In the rows, 128 means zero.
Each row is followed by its class number.
[100 166 143 111 135 175 146 142 140 143 124 133 145  84  97  83 107 135
 129 136 116 145 131 127 133 173 119 130 120 103 160 140  88 132 141 146
 136 140 133 139 127 114 135 130 128 127 129 181 128 127 132 141]  8
[ 96 139 128 148 147 121 131 144 143 132  89 128 133 127 113 117 114 121
 124  95 132 111 126 137 162 142 121 125 131 139 128 136 129 127 139 150
 124 127 142 129 115 112 134 133 148 125 131 134 150 122 120 122]  0
[171 115 102 104 115  79 154 121 120 136 149 133 138 157 156 146 134 133
 126 121 116 130 130 117  89  92 131 137 122 128 163 107 151 137 118  53
  87  88 113 115 143 154 141 109  96 127 123  89  97 159 125 108]  0
[142 123 128 140 130 111 131 145 123 119 128 125 135 130 129 126 123 125
 130 106 119 127 119 123 133 117 132 131 124 126 143 125 113 128 132 117
 118 127 136 125 130 131 149 123 126 122 125 121 136 147 134 114]  7
[ 95 154 155 124 141 179 126 138 146 153 119 111 127 104 103 114 116 124
 127 143 129 127 127 126 154 163 119 110 116 121 129 121  96 140 151 179
 142 140 141 124 104 106 134 133 155 126 138 172 121 117 126 149]  3
[ 89 176 141  94 148 175 142 135 149 161 110 123 135 103  70  93  98 141
 120 156 111 140 151 138 147 197 111 118 115 113 149 132 106 142 155 164
 118 127 139 117 104 115 121 137 137 121 126 191 143 117 140 158]  5
[120  91 149 178 135 117  91 114  96 116  94  93 115 130 159 149 137 118
 146 101 155  82 106 124 168  64 128 141 136 153  89 113 121 134 131 172
 132 144 149 106 126 100 149 127 174 122 140 103 114 121 109 109]  9
[165 115 132  92 109 124 152 125 100 133 166 118 142 121 152 121 132 149
 145 158 115 148 127 105  76  79 140 147 120 107 167 105 108 145 114  86
 107 111 118 124 151 144 153 109 102 124 126 118  77 159 136 121]  9
[151 107 119 143 132  96 122 131 123 113 128 132 121 145 149 139 139 133
 129 100 135 115 119 130 126  90 135 137 135 130 135 109 142 132 116 104
 106 117 130 124 145 124 138 118 136 124 126 100 128 140 128 103]  9
[146 130  93 130 139  77 134 134 145 129 116 153 127 167 133 145 125 130
 110  82 131 113 127 137 126 122 125 123 132 137 147 113 173 124 127  72
  93  95 124 123 135 133 120 118 121 122 122  97 146 141 127 103]  0
[107 161 144  84 129 167 149 138 139 148 129 124 132 109 100  92 103 145
 134 163 111 141 145 124 121 163 124 126 106 104 158 119 103 155 141 136
 124 126 123 126 118 122 140 119 127 120 123 168 116 128 143 152]  9
[118 107 165 163 116 153 122 114  86 128 118  86 145  84 160 122 141 122
 154 131 147 111 102 107 142  72 119 152 134 139 114 126  74 132 131 171
 142 151 146 112 135 110 166 133 151 125 149 134  81 130 102 118]  8
[118 140 136 128 134 142 128 117 127 142 114 126 129 115 122 127 124 122
 127 123 133 110 129 127 150 138 113 127 127 131 130 121 125 139 145 143
 119 128 135 118 125 107 136 131 142 120 132 148 121 119 120 133]  8
[ 94 196 127  73 146 182 154 153 175 150 132 147 140 101  63  78  91 141
 112 150 103 166 159 145 128 220 109 113 113  92 161 132 113 140 150 135
 133 123 126 145 113 127 117 127 122 121 122 185 144 122 155 165]  1
[133 133 119 155 144 115 120 137 154 131 120 138 117 139 127 140 139 122
 113  93 137 109 115 141 158 135 124 117 131 137 122 117 149 129 133 132
 117 122 139 126 122 108 129 126 147 121 131 123 147 126 126 117]  3
[117 142 117 160 144 106 114 126 145 128  99 150 117 134 116 133 130 119
 114  72 138  95 121 148 178 149 112 127 142 140 119 130 157 122 143 138
 111 125 140 128 125  97 131 131 151 119 128 136 160 109 120 117]  8
[114 133 142 142 130 153 133 141 112 133 118 100 146  85 122  97 120 141
 142 135 125 141 123 121 138 113 124 142 125 121 140 133  76 128 127 168
 132 143 145 121 128 127 144 136 145 124 139 149 120 139 124 122]  5
[101 145 153 126 140 166 127 126 120 146 111 103 136 102 105 109 110 137
 134 139 128 126 134 128 151 139 116 128 122 125 131 122  96 138 144 175
 128 138 146 109 114 118 134 141 154 124 139 161 131 125 126 140]  5
[129  99 135 173 140 111 100 105 110 125  95 102 118 130 147 147 137 121
 133 105 150  93 119 130 169  85 122 137 135 157  98 119 125 132 136 166
 117 134 150  93 119 117 140 135 171 121 142 108 132 121 107 110]  5
[105 161 128 101 138 160 134 132 145 143 119 121 127 112  96 107 105 131
 119 136 116 137 144 140 138 162 102 119 123 118 127 118 125 145 148 146
 130 125 135 125 114 120 132 125 137 119 131 156 126 124 137 153]  1
[157  96 117 186 144  74 100 129 119 105 110 127 115 156 152 164 139 110
 121  62 140  90 105 136 162  78 128 130 143 160 105 122 159 117 131 120
 106 131 150 113 133 113 149 128 152 122 128  89 148 138 119  94]  7
[ 93 132 156 164 145 149 107 114 118 135  88 112 125 103 121 126 126 111
 131 102 146  90 112 133 186 128 107 129 139 145 101 134 115 131 150 191
 137 152 153 116 116  86 144 140 171 125 140 156 129 105 105 131]  8
[ 85 142 147 172 151 146 111 130 132 131  87 128 125 106 108 114 127 114
 127  90 148  97 117 143 191 143 105 131 143 140 106 138 119 121 147 188
 138 149 152 128 119  85 131 142 173 123 137 158 153 100 114 125]  8
[103 169 122 110 155 118 137 132 167 153 101 151 127 145  89 129 107 126
 108 106 121 109 142 152 158 182 109 110 130 135 136 130 160 133 155 124
  99 113 133 120 105 109 119 130 135 124 121 157 159 112 133 143]  0
[112 157 120 118 157 115 116 125 171 140 104 157 100 162  94 142 120 128
 102 107 133  98 140 158 168 175 114 110 130 136 119 114 179 144 149 128
 100 114 132 119 114 101 116 124 155 116 118 145 168 106 141 142]  9
[144  96 135 164 128 111 112 119 106 107 110 107 135 117 153 132 137 123
 134 102 129 110 115 127 144  79 131 139 139 145 116 124 116 122 117 142
 125 136 141 122 135 114 145 127 142 123 134 105 118 142 112 102]  2
[144  94 134 179 133 105 105 125 106 111 111 111 124 122 158 143 142 121
 133  92 141 106 104 119 147  67 118 141 144 148 107 120 126 118 116 150
 133 140 151 121 134 112 147 130 144 130 139  97 134 139 112  98]  4
[145 118 125 148 132 110 116 119 136 135 128 121 115 146 144 153 143 119
 121 112 141 105 114 129 144 108 124 120 126 140 117 105 143 135 135 124
 117 116 133 113 120 118 138 119 146 119 136 110 122 130 119 115]  3
[ 95 145 128 164 157 105 119 138 159 132  77 147 124 142 108 133 121 118
 116  77 138  92 127 154 186 155 116 122 140 150 110 141 161 124 145 159
 114 128 147 123 109  99 122 138 162 121 128 132 175 105 122 123]  0
[113 154 134 101 138 149 136 133 145 145 118 136 120 130 102 118 110 139
 124 144 121 128 143 132 136 162 122 118 114 113 143 111 134 149 142 134
 118 119 125 122 119 116 126 122 140 119 122 154 133 123 140 145]  9
[144 111 129 162 137 109 114 128 123 116 118 125 124 125 143 137 136 125
 126  97 134 114 115 123 143  93 120 135 138 139 118 121 132 121 120 135
 128 133 146 124 136 118 133 129 140 131 133 110 138 136 118 108]  4
[111 137 143 129 135 154 128 127 112 143 114  98 134 104 116 111 113 139
 138 145 123 130 129 123 142 126 119 132 122 128 129 119  94 136 138 162
 127 133 142 106 121 122 137 133 145 122 139 150 117 132 127 132]  5
[133 131 140 133 128 134 140 149 119 124 137 111 147 105 122 113 118 129
 137 116 111 136 123 119 126 115 132 134 123 118 148 136  97 128 132 128
 122 135 142 135 132 124 155 130 124 125 126 146 120 150 135 125]  7
[ 82 171 146 109 147 175 136 156 156 141 106 138 129 106  81  84  98 139
 127 137 120 140 143 136 152 192 122 119 114 104 146 129 104 141 143 168
 137 136 133 139 115 108 123 130 149 121 123 179 151 113 145 148]  9
[165  84 132 124 103 119 143 115  81 121 152  89 149 110 186 131 131 136
 160 142 123 139 109 100  85  47 140 154 121 125 134 115  80 141 108 109
 124 124 130 120 145 145 157 124 108 135 138 100  63 160 112 105]  6
[158 127 114 115 136  91 128 123 135 133 130 140 120 157 126 149 123 120
 112 109 117 114 130 134 126 127 127 117 123 131 143 112 156 137 143  91
  93 109 133 112 126 133 139 119 119 121 119 115 133 142 134 120]  7
[114 147 131 120 134 156 142 145 125 138 123 111 143  98 104  92 110 143
 134 140 121 150 137 123 128 140 123 132 118 113 153 130  88 131 130 146
 124 129 134 126 126 130 131 134 133 121 132 155 129 138 133 131]  5
[148 144 112 101 130 112 140 121 133 144 136 132 128 140 117 126 118 143
 123 134 114 136 143 128 124 147 119 129 116 119 155 109 136 141 136 100
  98  97 122 108 126 142 129 120 123 117 125 130 131 137 140 129]  5
[150 117 125 120 127 124 123 114 114 128 133 112 128 138 145 133 128 125
 125 120 127 126 124 125 116  91 110 133 131 131 127 107 130 140 128 112
 121 116 133 110 136 137 143 119 127 123 134 105 101 147 123 118]  1
[ 97 161 131 117 160 149 124 122 163 148  95 137 115 147  92 129 100 120
 110 114 129 108 139 152 173 195 103 108 123 134 110 127 141 144 157 161
 123 125 140 122  96  92 107 139 157 124 123 165 161  99 132 146]  6
[130 155 119 125 156 112 130 149 161 131 124 156 125 145  91 131 113 123
 105  91 114 125 137 146 147 168 123 110 130 125 146 132 156 125 147 107
 104 119 138 134 124 113 126 131 130 122 114 147 170 132 147 130]  7
[104 143 148 145 145 161 130 146 147 135 122 119 132 103 112 110 127 123
 128 118 130 125 119 132 157 147 124 120 126 125 128 129 101 130 137 166
 140 142 146 136 115 102 138 133 152 127 136 160 135 124 128 131]  3
[108 138 137 165 149 128 107 127 136 127  98 137 123 121 120 128 126 118
 120  83 145  98 115 141 174 137 111 126 143 138 116 129 138 120 141 155
 129 136 147 127 127  94 130 135 164 121 135 143 154 112 118 117]  8
[151 113 136 109 106 146 142 123  94 131 152  95 146  98 154 114 128 140
 148 155 115 155 125 106  88  77 121 149 125 112 140 113  89 141 119 118
 135 122 128 120 142 146 154 116 108 123 139 118  64 159 127 127]  1
[104 139 139 138 146 147 135 137 142 128 112 127 135 114 120 111 109 127
 130 103 125 121 126 140 156 150 119 128 129 128 117 138 108 134 135 157
 132 139 147 138 116 101 130 143 145 130 129 151 146 120 129 128]  6
[183  93  93 139 137  59 119 102 131 118 126 138 113 187 167 180 140 118
 114  79 140  95 112 136 136  93 125 127 134 155 112 110 178 137 125  81
  95  96 128 108 133 127 134 124 129 124 128  73 135 133 121  99]  6
[ 94 143 163 125 138 173 119 135 122 140 108 107 126 107 114 109 110 133
 141 147 132 123 128 127 147 134 122 126 121 122 124 117  92 142 142 183
 139 149 141 115 117 108 140 131 159 127 135 161 116 118 129 142]  9
[134 113 154 136 122 155 134 129 112 138 147  92 140  95 147 125 137 130
 146 143 129 131 112 108 121  86 136 133 122 124 134 117  79 136 132 150
 137 140 139 119 126 121 159 123 135 129 145 136  83 144 117 129]  3
[118 148 134 121 138 152 139 140 131 137 123 122 140 105 106  98 114 144
 128 136 117 143 135 128 131 147 125 134 123 116 150 133  97 132 131 143
 120 128 136 122 125 128 131 133 133 121 130 156 139 137 135 129]  5
[148 119 114 138 143  98 110 111 140 131 110 141 108 156 131 155 131 122
 107 100 137 104 129 129 145 119 111 117 130 144 119 104 173 132 132 116
 113 115 135 110 126 118 118 123 139 126 128 107 148 128 121 116]  4
[110 156 133 121 147 148 139 142 153 134 116 131 138 120 106 106 108 129
 122 119 126 134 128 141 142 166 114 122 126 120 132 138 104 134 136 144
 128 132 138 137 119 111 120 136 140 129 125 159 147 121 135 131]  6
[139 111 121 152 139 107 108 120 131 135 119 119 112 149 143 158 144 116
 123 105 144  96 114 128 156 103 122 118 126 146 113 105 146 137 139 137
 117 117 135 110 119 115 136 124 153 121 135 110 123 126 116 117]  3
[ 68 166 162 130 142 193 124 128 135 155  95 118 132  90  89  97 104 123
 129 138 132 119 129 131 171 180 108 123 123 120 124 136  96 135 160 198
 146 152 145 124 105  91 132 142 160 123 136 191 134 102 120 153]  8
[160 105 123 150 123  93 127 136 114 115 138 122 134 133 150 143 136 122
 130 101 122 121 114 123 121  84 137 139 133 132 135 123 125 125 123 100
 106 123 140 123 142 135 153 123 121 125 126 100 120 156 128 102]  7
[147 109 107 148 138  96 101 106 123 123 105 118 109 165 146 159 137 111
 114  93 142  95 118 140 152  94 106 130 137 154  98 103 167 139 135 125
 113 110 141 101 128 123 136 119 148 116 134  85 125 129 117 110]  1
[122 145 134 119 145 139 131 130 146 131 114 139 136 122 101 109 113 127
 117 120 112 127 144 140 147 161 124 122 130 125 143 132 127 129 134 134
 116 122 134 135 118 110 125 134 130 122 119 147 147 127 134 129]  2
[ 76 176 147 128 160 170 120 125 155 154  87 134 119 109  78 111 109 116
 112 115 133 103 134 150 186 198  99 112 130 133 119 138 128 135 166 183
 129 145 146 121 101  81 120 141 162 125 130 190 154  94 124 157]  8
[160 122 114 114 126  98 140 136 131 119 147 141 127 147 141 126 134 142
 125 115 126 136 131 127 102 105 142 136 125 115 163 108 140 135 113  78
 101 106 117 131 148 138 136 109 115 122 120 106 124 150 138 108]  9
[ 97 128 149 174 143 138 100 122 113 136  87  94 122 108 122 129 122 124
 137 116 139  95 115 138 187 112 108 136 136 153  90 129 108 129 143 198
 129 147 157 102 107 102 143 144 177 121 143 141 135 113 112 127]  5
[154 145 102  82 120 124 158 125 128 147 152 131 133 134 115 115 115 150
 122 156 107 155 149 118  95 143 125 131 108 107 173 104 128 146 129  74
  97  93 112 114 137 153 125 114 100 116 122 127 115 153 144 130]  5
[164 140 120  93 135 103 131 113 145 135 141 152 131 156 118 139 128 134
 107 127 110 125 149 139 114 135 127 119 129 125 155 114 157 135 129  80
  89  99 115 119 133 132 118 119 109 119 115 122 131 140 137 126]  2
[100 114 153 160 134 132 117 125 106 134  97  95 139 112 145 134 123 119
 146 109 140 100 112 122 158  90 118 137 134 150 104 128 104 128 140 173
 134 139 148 110 113 111 152 137 159 131 144 128 109 124 107 124]  0
[103 178 123  81 140 171 134 132 159 153 119 133 126 121  82 102  93 130
 108 145 112 148 151 142 131 192 100 110 115 109 142 116 127 144 153 138
 127 120 131 123 111 127 119 121 130 121 125 167 134 124 143 154]  1
[145 142 122 111 132 135 149 140 149 137 155 134 136 118 120 115 134 132
 123 134 113 149 128 124 111 147 137 123 115 104 162 124 113 132 128 109
 126 117 124 140 129 130 125 116 117 125 126 146 125 144 138 126]  3
[165 111 112 125 123  95 146 128 127 116 147 127 141 136 158 129 133 133
 131 111 128 135 117 127 105  94 132 142 129 125 140 126 115 134 110  91
 109 113 125 134 140 136 140 123 112 127 128 103 118 148 127 104]  6
[121 132 161 128 128 161 127 126 110 139 125 102 138  92 127 113 118 133
 141 143 118 128 125 111 135 113 112 134 124 126 126 121  90 134 130 168
 143 146 145 121 121 113 140 134 132 134 138 154 103 132 120 137]  4
[154 170 112  73 135 124 159 142 162 144 161 173 132 142  90 108 104 147
 107 131  96 165 156 126  91 174 111 111 117  92 184 108 150 134 128  67
 103  93 113 142 141 141 108 116  89 125 110 149 152 145 151 138]  4
[153 131 107 119 140  93 127 113 131 137 126 134 120 155 124 139 128 134
 114 116 125 118 135 136 130 123 119 127 128 134 141 112 153 134 133  96
  92 100 129 106 127 135 123 124 128 118 124 117 142 136 131 118]  5
[163 133 104 118 137 101 139 136 155 134 151 151 122 151 132 138 143 130
 110 110 124 132 126 132 117 134 131 119 124 118 157 110 151 132 125  79
 105  99 121 130 133 131 124 113 115 122 122 114 136 145 139 115]  3
[142 123 142 115 118 143 137 126 109 136 138 109 136 108 137 117 122 139
 138 154 116 141 129 103 108 104 123 135 117 118 144 108 101 139 123 133
 133 130 131 118 133 133 141 120 114 128 135 131 100 148 127 126]  4
[ 94 132 174 156 132 179 127 143 112 129 111  93 147  62 119  91 116 134
 151 134 123 133 123 110 152 116 116 138 128 119 120 140  64 124 132 206
 165 169 155 134 118 100 142 143 150 133 144 167 123 128 121 136]  4
[ 99 127 139 164 147 140 102 118 116 136  80  98 117 119 116 129 119 121
 129 115 142  95 122 137 183 123 108 129 131 150  97 125 116 136 148 193
 126 142 155  98 107 105 135 139 176 117 140 137 144 114 114 128]  5
[161  84 126 127 108 118 139 115  90 120 142  89 142 122 181 133 132 132
 153 141 129 133 114 102  93  55 134 150 120 130 130 115  85 146 112 111
 124 123 124 115 139 139 154 121 114 129 136  97  76 158 117 107]  6
[192  84 124 136 110  83 137 117  90 115 161 105 135 137 179 159 145 126
 138 114 121 122 111 106  96  41 139 144 127 137 140 107 123 135 119  72
 101 115 130 108 150 147 170 113 109 122 131  84  82 171 122 101]  7
[126 144 129 135 147 119 118 132 152 128 109 149 129 143 105 125 121 129
 109  97 125 119 143 144 155 148 122 120 135 132 136 125 148 124 136 132
 111 116 130 126 125 110 115 130 141 115 121 129 163 125 136 124]  2
[187 117 110  78 110  95 153 119 118 133 173 139 133 148 153 134 136 145
 131 147 108 145 133 113  74 100 140 142 114 105 176 102 134 147 115  56
  90  91 107 121 149 157 145 102  92 124 116 106  88 159 140 118]  9
[ 75 175 161 131 157 187 130 151 153 144 100 129 136  86  68  88 101 130
 124 125 115 131 140 135 173 197 101 116 124 113 128 148 100 125 150 207
 153 158 151 142 102  90 115 148 153 131 129 198 168 105 134 158]  4
[142 126 134 102 114 149 139 120 106 134 144 101 141 110 142 113 120 131
 136 143 116 147 128 114 105 100 115 140 122 118 142 108  98 144 126 120
 129 122 131 118 132 142 155 116 116 126 137 122  82 152 127 128]  1
[143 101 120 171 134  99 117 126 109 115 115 110 127 130 148 135 141 132
 132  96 144 114 114 128 144  75 127 144 139 144 121 120 123 122 117 130
 113 124 141 112 140 129 139 130 150 118 139  98 133 140 117  96]  5
[ 78 185 135 123 159 167 131 148 167 147  96 140 131 109  62  94 102 137
 113 123 121 130 145 153 172 208 108 113 125 120 135 142 118 130 152 171
 124 135 144 128 105 105 114 145 156 119 126 187 181 108 141 151]  5
[122 148 133 127 150 136 125 125 159 150 122 134 117 135 109 139 128 122
 113 122 127 110 129 140 159 164 121 109 121 129 126 115 145 139 150 141
 120 122 139 119 107 104 122 126 146 121 130 148 139 116 132 137]  3
[198  60 119 177 106  66 122 109  75  96 150 104 136 138 197 161 168 129
 143  92 143 108  93 100 109   4 128 161 147 148 116 107 129 117  97  90
 112 124 135 115 163 138 155 113 115 126 141  59  97 164 104  77]  4
[185  85  84 154 121  56 103 108 115 114 125 141 103 178 177 181 151 123
 115  74 136 105 111 131 131  58 117 142 144 156 104 104 192 132 120  87
 104  90 124  97 146 144 151 114 127 114 137  43 124 146 121 102]  1
[113 143 141 139 153 136 116 131 145 125 103 134 133 126 102 119 120 124
 114 106 123 116 135 145 157 149 119 116 137 134 127 132 130 121 136 147
 124 132 137 130 122 103 116 135 149 123 122 145 156 124 129 126]  2
[143 134 133 115 122 140 144 138 124 133 145 129 143  98 126 105 121 143
 133 138 108 154 134 110 104 125 126 137 122 104 159 122 103 127 121 122
 131 128 133 138 136 130 128 122 109 130 128 141 118 148 134 124]  4
[149 126  99 150 152  68 114 125 154 119 112 163 101 183 126 156 141 124
 102  67 140  88 127 157 159 125 127 123 145 149 123 116 199 128 129  92
  83 107 134 123 130 106 120 123 145 119 116  98 176 120 134 106]  9
[158 133 116 103 127 123 145 125 145 146 156 133 126 138 134 139 138 130
 116 139 120 135 127 123 107 130 130 117 115 118 155 106 135 143 129  89
 107 105 121 124 129 135 131 114 113 123 125 127 107 147 131 126]  3
[173  87 135 126 109 110 131 106  87 116 146 103 143 127 171 135 144 131
 142 142 121 128 122 106  96  50 137 145 129 135 141 109 104 133 108  96
 115 118 120 112 149 144 149 118 112 125 131  90  80 162 115 103]  2
[129  84 131 199 143 104  85 107  95 115  83  90 114 140 156 162 146 111
 136  90 157  75 108 130 183  57 117 140 146 176  78 120 132 129 127 167
 118 139 154  90 129 107 146 140 175 121 142  91 133 126 101  97]  5
[201  76  96 107 113  49 133 101 105 111 163 135 117 178 181 166 162 132
 131 116 133 117 117 118  81  53 144 150 126 130 153  91 158 144 103  34
  85  78 107 112 159 161 151  96 100 122 121  57  90 158 124  91]  9
[106 164 129 135 148 135 124 157 159 134 107 142 122 131  87 119 103 125
 109 102 121 122 138 144 163 179 121 111 123 124 135 132 139 130 151 141
 119 130 140 133 110 107 128 131 142 115 121 154 169 125 146 140]  7
[110 142 141 107 124 142 150 139 120 144 124 107 147 110 126 106 108 136
 139 141 122 136 133 117 113 120 125 131 117 120 152 118  95 139 135 123
 120 121 128 121 123 136 143 122 120 129 135 136  97 142 125 135]  0
[127 134 125 148 149 125 123 136 159 132 124 138 119 131 122 138 140 120
 114  98 134 113 120 141 160 143 129 115 130 133 128 122 138 130 134 137
 122 129 141 131 119 107 130 129 150 124 131 134 148 125 126 119]  3
[116 139 126 135 144 131 132 136 148 128 109 131 130 131 121 118 112 127
 123 103 133 122 129 141 147 152 116 124 127 127 124 128 122 135 134 136
 123 125 140 133 121 109 119 136 142 127 126 136 149 122 131 121]  6
